Here is a tiny trained network, its code and every weight. The questions are about switching its units off for an input and a class, where a switched-off unit gives its printed mean instead of its output.

import numpy as np


def w(rows, s, z=0):
    codes = np.array(rows[::2]) - 128.0
    scale = np.full(codes.shape[1], s)
    scale[-1] = z or s
    return codes * scale


def norm(h):
    return h / np.sqrt((h * h).mean(-1, keepdims=True) + 1e-5)


def f(y):
    return np.maximum(y, 0)


def log_softmax(a):
    a = a - a.max(-1, keepdims=True)
    return a - np.log(np.exp(a).sum(-1, keepdims=True))


def net(x, mask):
    res = np.array(x, float).reshape(1, 5) / 4 @ E
    u = 0
    for l in range(2):
        y = f(norm(res) @ A[l][:, :-1].T + A[l][:, -1])
        res = res + np.where(mask[u : u + 3], y, B[l][:, -1]) @ B[l][:, :-1]
        u += 3
    return log_softmax(norm(res)[-1] @ U[:, :-1].T + U[:, -1])


A, B = {}, {}
E = w([
[108,178,109,65,140,116,121,12,149,213],'x0',
[188,145,139,132,137,131,70,156,138,111],'x1',
[190,152,64,176,195,113,203,254,180,114],'x2',
[150,146,38,134,117,173,49,144,105,142],'x3',
[147,150,41,116,17,64,134,160,14,111],'x4',
],0.0078)
A[0] = w([
[116,43,153,183,101,198,101,228,121,111,222],'0.n1',
[139,236,63,107,150,68,129,47,232,229,172],'0.n2',
[199,85,255,102,113,52,219,104,145,112,7],'0.n3',
],0.0059,0.0019)
B[0] = w([
[79,206,107,173,157,39,123,98,135,193,217],'0.n1',
[99,251,106,126,129,82,122,150,87,177,254],'0.n2',
[124,99,19,130,129,62,71,73,84,132,206],'0.n3',
],0.013,0.0063)
A[1] = w([
[84,181,83,146,241,133,122,15,218,166,253],'1.n1',
[173,106,20,64,1,147,187,179,40,102,239],'1.n2',
[111,93,245,96,43,142,90,49,80,140,165],'1.n3',
],0.0075,0.0017)
B[1] = w([
[182,141,152,94,84,100,213,164,137,142,255],'1.n1',
[235,218,179,99,118,86,225,105,237,248,202],'1.n2',
[142,162,88,152,81,202,98,220,134,222,178],'1.n3',
],0.011)
U = w([
[175,137,146,165,96,79,149,121,117,134,206],'0',
[158,94,94,89,108,57,165,119,88,136,216],'1',
[198,130,224,143,116,119,187,90,160,135,160],'2',
[108,104,69,188,91,142,160,220,95,177,133],'3',
[54,179,81,213,156,89,141,110,63,119,165],'4',
[112,78,91,77,155,156,138,97,28,29,15],'5',
[5,14,254,137,238,181,4,107,94,9,1],'6',
],0.0068,0.003)

Each question gives the input, the list of numbers given to net, and the class t.
The units are the neurons (one row each of A and B). Each row of codes is followed by its name. A weight is (code - 128) times the scale printed after its matrix; where a second scale follows, it is the last column's (A, B and U).
mask holds one flag per neuron, layer by layer. A switched-off neuron (its flag False) gives its mean, the last column of its row in B, instead of its output. The means were averaged over made-up inputs and are rounded, as every weight is.
A unit's drop is (log p(t) with every unit on - log p(t) with that unit switched off) / (log p(t) with every unit on - log p(t) with every unit switched off).
The circuit of an input: a set's keep is (log p(t) with only the set's units on - log p(t) with every unit switched off) / (log p(t) with every unit on - log p(t) with every unit switched off). Starting from all 6 units, units are removed one at a time, each time the one whose removal leaves the highest keep (on an exact tie, the one counted first), for as long as the keep stays at least 0.8.
units of the circuit, in order: the units of the circuit, biggest drop first
unit that matters most: the unit with the biggest drop
top k neurons: the k neurons with the biggest drops, biggest first
drop of u: that unit's drop, to one decimal
input [-5,-3,-2,-4,0], class 4: unit that matters most -> 0.n1
input [-2,-1,-6,2,-5], class 3: top 2 neurons -> [1.n3, 1.n2]
input [-8,1,6,-6,2], class 4: units of the circuit, in order -> [0.n1, 1.n1, 1.n2]
input [3,2,6,4,8], class 2: top 3 neurons -> [1.n2, 0.n1, 0.n3]
input [-7,6,5,3,0], class 4: units of the circuit, in order -> [0.n1, 1.n2]
input [3,1,3,1,8], class 2: top 3 neurons -> [1.n2, 0.n1, 0.n3]
input [6,-4,-8,-2,-1], class 3: units of the circuit, in order -> [1.n3, 0.n1]
input [1,3,-6,-4,5], class 3: units of the circuit, in order -> [1.n3, 0.n2]
input [0,-2,-8,-5,1], class 3: units of the circuit, in order -> [1.n3, 1.n2]
input [-7,5,6,6,7], class 2: top 2 neurons -> [1.n2, 0.n2]
input [0,0,0,-2,6], class 2: drop of 0.n1 -> 0.1
input [1,-5,-7,1,-4], class 3: drop of 1.n3 -> 1.0
input [3,-5,-6,-2,-2], class 3: drop of 0.n1 -> 0.3
input [-7,2,-5,-5,-1], class 4: drop of 0.n1 -> 0.1
